Here is a tiny trained network, its code and every weight. The questions are about switching its units off for an input and a class, where a switched-off unit gives its printed mean instead of its output.

import numpy as np


def w(rows, s, z=0):
    codes = np.array(rows[::2]) - 128.0
    scale = np.full(codes.shape[1], s)
    scale[-1] = z or s
    return codes * scale


def f(y):
    return np.maximum(y, 0)


def log_softmax(a):
    a = a - a.max(-1, keepdims=True)
    return a - np.log(np.exp(a).sum(-1, keepdims=True))


def net(x, mask):
    res = np.array(x, float).reshape(1, 8) / 4 @ E
    y = f(res @ A[0][:, :-1].T + A[0][:, -1])
    res = res + np.where(mask, y, B[0][:, -1]) @ B[0][:, :-1]
    return log_softmax(res[-1] @ U[:, :-1].T + U[:, -1])


A, B = {}, {}
E = w([
[128,127,128,128,128,127],'x0',
[73,127,196,104,10,156],'x1',
[80,47,167,36,187,119],'x2',
[128,128,128,128,129,129],'x3',
[158,65,148,193,152,244],'x4',
[80,72,9,117,77,142],'x5',
[128,128,127,127,128,128],'x6',
[15,167,117,201,182,151],'x7',
],0.011)
A[0] = w([
[43,183,134,158,164,147,53],'n0',
[172,105,88,168,194,122,226],'n1',
[153,52,165,187,109,207,50],'n2',
[200,94,117,88,109,134,73],'n3',
[218,103,132,76,84,99,96],'n4',
[65,81,153,140,170,103,96],'n5',
[79,183,123,83,80,57,131],'n6',
[160,146,215,139,178,130,138],'n7',
[163,66,125,180,175,191,53],'n8',
[174,83,111,101,75,108,79],'n9',
[98,123,129,158,140,146,49],'n10',
[102,92,63,123,104,141,61],'n11',
[67,86,64,125,75,107,106],'n12',
[75,3,161,40,180,127,50],'n13',
[122,123,223,125,158,114,93],'n14',
[41,143,110,158,134,112,171],'n15',
[141,210,202,137,166,81,137],'n16',
[81,111,191,113,47,187,5],'n17',
[38,160,119,170,163,139,82],'n18',
[99,92,5,101,123,145,104],'n19',
[70,145,196,135,16,140,111],'n20',
[137,168,79,113,176,20,89],'n21',
[127,124,94,159,90,129,145],'n22',
[171,185,180,183,134,110,85],'n23',
[181,211,72,223,44,152,65],'n24',
],0.013,0.0021)
B[0] = w([
[250,147,181,198,119,115,210],'n0',
[145,103,95,66,220,74,208],'n1',
[81,42,150,168,37,78,207],'n2',
[217,170,153,201,122,103,188],'n3',
[188,161,186,165,130,134,218],'n4',
[125,206,156,99,114,108,187],'n5',
[66,27,154,207,80,107,223],'n6',
[145,136,82,117,106,181,217],'n7',
[49,48,166,154,143,101,202],'n8',
[194,131,150,185,115,140,183],'n9',
[160,110,148,146,101,141,160],'n10',
[159,157,145,101,113,235,187],'n11',
[137,104,107,99,111,197,210],'n12',
[77,251,96,66,73,66,254],'n13',
[115,128,66,104,75,218,205],'n14',
[188,110,163,159,106,132,206],'n15',
[146,88,68,98,79,201,228],'n16',
[164,95,96,63,230,80,213],'n17',
[217,177,150,208,127,99,216],'n18',
[139,116,103,89,126,212,230],'n19',
[134,89,100,79,255,99,233],'n20',
[85,35,122,171,148,81,233],'n21',
[118,160,84,125,104,134,166],'n22',
[105,146,85,118,112,170,201],'n23',
[47,234,115,94,115,80,235],'n24',
],0.0092,0.015)
U = w([
[131,110,76,114,109,222,74],'0',
[200,152,214,159,134,106,24],'1',
[66,206,109,113,112,74,252],'2',
[133,81,91,106,247,87,100],'3',
[66,38,162,156,95,97,155],'4',
],0.016,0.0011)

Each question gives the input, the list of numbers given to net, and the class t.
The units are the neurons (one row each of A and B). Each row of codes is followed by its name. A weight is (code - 128) times the scale printed after its matrix; where a second scale follows, it is the last column's (A, B and U).
mask holds one flag per neuron, in row order. A switched-off neuron (its flag False) gives its mean, the last column of its row in B, instead of its output. The means were averaged over made-up inputs and are rounded, as every weight is.
A unit's drop is (log p(t) with every unit on - log p(t) with that unit switched off) / (log p(t) with every unit on - log p(t) with every unit switched off).
The circuit of an input: a set's keep is (log p(t) with only the set's units on - log p(t) with every unit switched off) / (log p(t) with every unit on - log p(t) with every unit switched off). Starting from the 12 units with the biggest drops (on a tie, the unit counted first), units are removed one at a time, each time the one whose removal leaves the highest keep (on an exact tie, the one counted first), for as long as the keep stays at least 0.8.
circuit, biggest first: the units of the circuit, biggest drop first
top k neurons: the k neurons with the biggest drops, biggest first
drop of u: that unit's drop, to one decimal
input [-6,2,1,-5,-7,-6,7,7], class 1: circuit, biggest first	[n0]
input [4,1,2,-1,4,-3,6,-1], class 4: top 2 neurons	[n2 n19]
input [-7,-3,0,1,-7,-5,8,6], class 4: circuit, biggest first	[n21 n6]
input [-3,5,3,4,-4,-4,6,2], class 3: top 2 neurons	[n20 n17]
input [0,-4,-1,-5,4,0,-2,-1], class 3: top 2 neurons	[n1 n6]
input [0,8,7,1,1,-1,2,-3], class 3: top 2 neurons	[n17 n20]
input [0,0,-3,-1,-7,-4,7,6], class 4: top 2 neurons	[n6 n21]
input [-3,7,8,7,2,-7,-6,-6], class 2: top 2 neurons	[n13 n19]
input [-2,-8,-1,5,-3,8,7,5], class 0: top 3 neurons	[n19 n11 n20]
input [2,-7,8,2,-2,-2,3,6], class 2: top 2 neurons	[n13 n5]
input [4,-1,-4,-5,7,-6,7,-2], class 4: top 3 neurons	[n2 n8 n19]
input [-3,-6,-1,5,6,0,-1,-8], class 1: top 2 neurons	[n3 n4]
input [3,5,2,-5,2,-5,3,2], class 0: top 3 neurons	[n14 n1 n21]
input [8,-2,2,-3,8,-5,8,-1], class 4: circuit, biggest first	[n2]
input [2,2,6,-8,6,-3,0,4], class 2: top 4 neurons	[n13 n6 n5 n21]
input [2,7,-7,8,8,-1,-3,-8], class 1: drop of n13	0.5
input [5,6,5,-7,-8,5,-5,3], class 4: drop of n6	5.7
input [-6,1,7,-7,-3,-8,-2,7], class 0: drop of n14	1.2
